After every row comes one of two labels: whether the row has a hidden trait. Each part has its own trait and labels.
[-19, -4, 12, 9, 9, 28, -7, -9, -2, -19, 9, -14, 8, -5, -12, 7, -2, -1, 13, 0] : H
[22, -2, -6, -10, 2, 2, 5, 0, 2, 11, -5, 14, -9, 11, 0, 2, 3, -2, 1, 1] : J
[10, -2, -12, -16, 9, -4, -1, -4, -1, -14, -18, -12, 6, 0, -11, 25, 11, -15, -14, -4] : H
[33, -1, -10, -15, 2, -6, 6, 1, 2, 14, -12, 14, -11, 14, 2, 5, 5, -4, -6, 0] : J
[-8, -1, 7, -2, 9, 4, -4, 9, -1, 1, 2, -15, 3, 1, 0, 4, 3, -4, 4, 0] : J
[13, 4, 1, -5, 4, -7, 4, 12, 1, 19, 0, 6, -5, 5, 12, -5, 4, -1, 0, 1] : J
[40, 4, -1, -7, -3, -5, 7, 3, 3, 25, -10, 18, -14, 18, 12, -10, -1, 4, -5, 1] : J
[-16, -4, 5, -6, 10, 4, -3, 0, -2, -20, -4, -16, 10, -10, -9, 17, 9, -13, 0, -2] : H
[-13, -5, 21, 16, 3, 35, 0, -8, 1, -5, 20, 6, -1, 0, -5, -13, -8, 12, 33, 3] : H
[6, 4, -1, -5, 7, -7, 0, 16, 0, 19, -1, -5, -2, 4, 11, 2, 7, -9, -4, 0] : J
[55, 3, -37, -46, 8, -55, 6, 17, -1, 14, -53, -13, -1, 11, 0, 42, 28, -32, -48, -8] : J
[22, 1, 0, -8, 5, -6, 6, 7, 2, 15, -3, 14, -8, 10, 8, -5, 1, 2, -2, 1] : J
[22, 3, -9, -15, 6, -18, 5, 13, 1, 18, -12, 3, -4, 6, 9, 5, 8, -8, -11, -1] : J
[-7, -3, 7, 2, 6, 19, -3, -1, -1, -6, 1, -11, 2, 0, -5, 7, 3, -5, 12, 0] : H
[0, -3, -4, -8, 7, 1, -2, 3, -2, -8, -11, -15, 5, -3, -6, 18, 10, -15, -2, -2] : H
[-30, -4, 7, 5, 9, 14, -5, 1, -3, -20, 6, -18, 11, -14, -8, 9, 5, -9, 12, 0] : H
[4, -3, -2, -5, 6, 8, -1, -2, -1, -8, -9, -10, 4, 0, -7, 15, 8, -10, 1, -2] : H
[22, -3, -3, -7, 2, 5, 6, -3, 2, 5, -7, 10, -5, 7, -2, 6, 5, -3, 4, 0] : H
[3, 3, 1, -2, 7, -2, -1, 14, 0, 16, 2, -5, -3, 4, 10, 0, 5, -6, -1, 1] : J
[4, -2, -8, -12, 7, -4, -2, 4, -2, -7, -16, -16, 6, -3, -6, 22, 13, -18, -7, -3] : H
[-2, -4, 10, 6, 5, 20, 0, -5, 0, -5, 4, -4, 1, 0, -6, 1, 1, 1, 15, 0] : H
[-40, -5, 15, 14, 9, 28, -7, 0, -3, -22, 18, -18, 12, -15, -8, 1, 0, -3, 23, 1] : H
[3, 4, 0, -1, 5, -2, -1, 15, 0, 21, 3, -3, -3, 3, 13, -2, 5, -6, 1, 2] : J
[39, -2, -17, -21, 1, -10, 8, 0, 2, 13, -21, 14, -10, 13, -1, 13, 11, -10, -13, -1] : H
[-52, -6, 23, 22, 12, 38, -9, -5, -3, -28, 28, -18, 13, -16, -10, -6, -4, 3, 30, 2] : H
[1, 3, 3, -1, 8, -1, -2, 14, -1, 15, 3, -7, -1, 2, 9, 0, 5, -5, 0, 1] : J
[-2, -1, 1, -7, 9, -3, -3, 11, -1, 2, -4, -15, 3, 1, -1, 9, 6, -8, -1, -1] : J
[34, 1, -5, -12, 2, -7, 7, 3, 3, 18, -9, 16, -11, 15, 5, -2, 2, 0, -7, 1] : J
[18, -3, -2, -6, 2, 7, 4, -2, 2, 7, -3, 12, -8, 8, -1, 1, 3, -2, 6, 1] : H
[40, 3, -9, -17, 3, -17, 9, 7, 3, 21, -16, 16, -10, 14, 8, 1, 6, -3, -13, -1] : J
[36, 4, -3, -13, 1, -11, 8, 7, 3, 22, -9, 17, -11, 13, 11, -5, 3, 1, -5, 1] : J
[22, -3, -6, -13, 3, -6, 7, -6, 1, -6, -18, 3, 1, 2, -9, 14, 8, -3, -7, -4] : H
[-16, -4, 4, 0, 8, 11, -5, 3, -2, -10, 0, -17, 7, -6, -6, 9, 6, -10, 18, -1] : H
[-2, 1, 4, -4, 11, -6, -3, 14, -1, 6, -1, -15, 4, 1, 3, 4, 6, -6, -2, -1] : J
[-17, -4, 10, 6, 7, 26, -5, -7, -2, -14, 6, -14, 5, -3, -10, 5, -1, -2, 15, 0] : H
[22, -3, -6, -11, 2, 1, 6, -2, 1, 5, -10, 10, -5, 6, -3, 8, 7, -5, 0, 0] : H
[-4, -3, -3, -6, 9, 5, -3, 0, -2, -13, -8, -15, 6, -5, -7, 17, 10, -14, -1, -2] : H
[13, -2, 1, -6, 5, 3, 4, 2, 1, 7, 0, 10, -6, 6, 1, -1, 2, 1, 5, 1] : J
[-8, -3, 4, 1, 6, 15, -4, 0, -2, -7, -1, -16, 5, -3, -6, 11, 6, -10, 6, -1] : H
[4, -1, -2, -9, 9, -4, -2, 11, -1, 3, -7, -15, 3, 3, -1, 11, 8, -10, -4, -2] : J
[19, -2, -5, -13, 6, -7, 5, 4, 1, 7, -8, 8, -5, 7, 1, 5, 6, -3, -3, 0] : J
[39, -1, -16, -21, 1, -12, 7, 2, 2, 16, -19, 15, -12, 16, 0, 10, 8, -7, -13, -1] : J
[-38, -6, 20, 17, 9, 38, -9, -5, -2, -20, 22, -17, 10, -11, -8, -2, -4, 0, 27, 2] : H
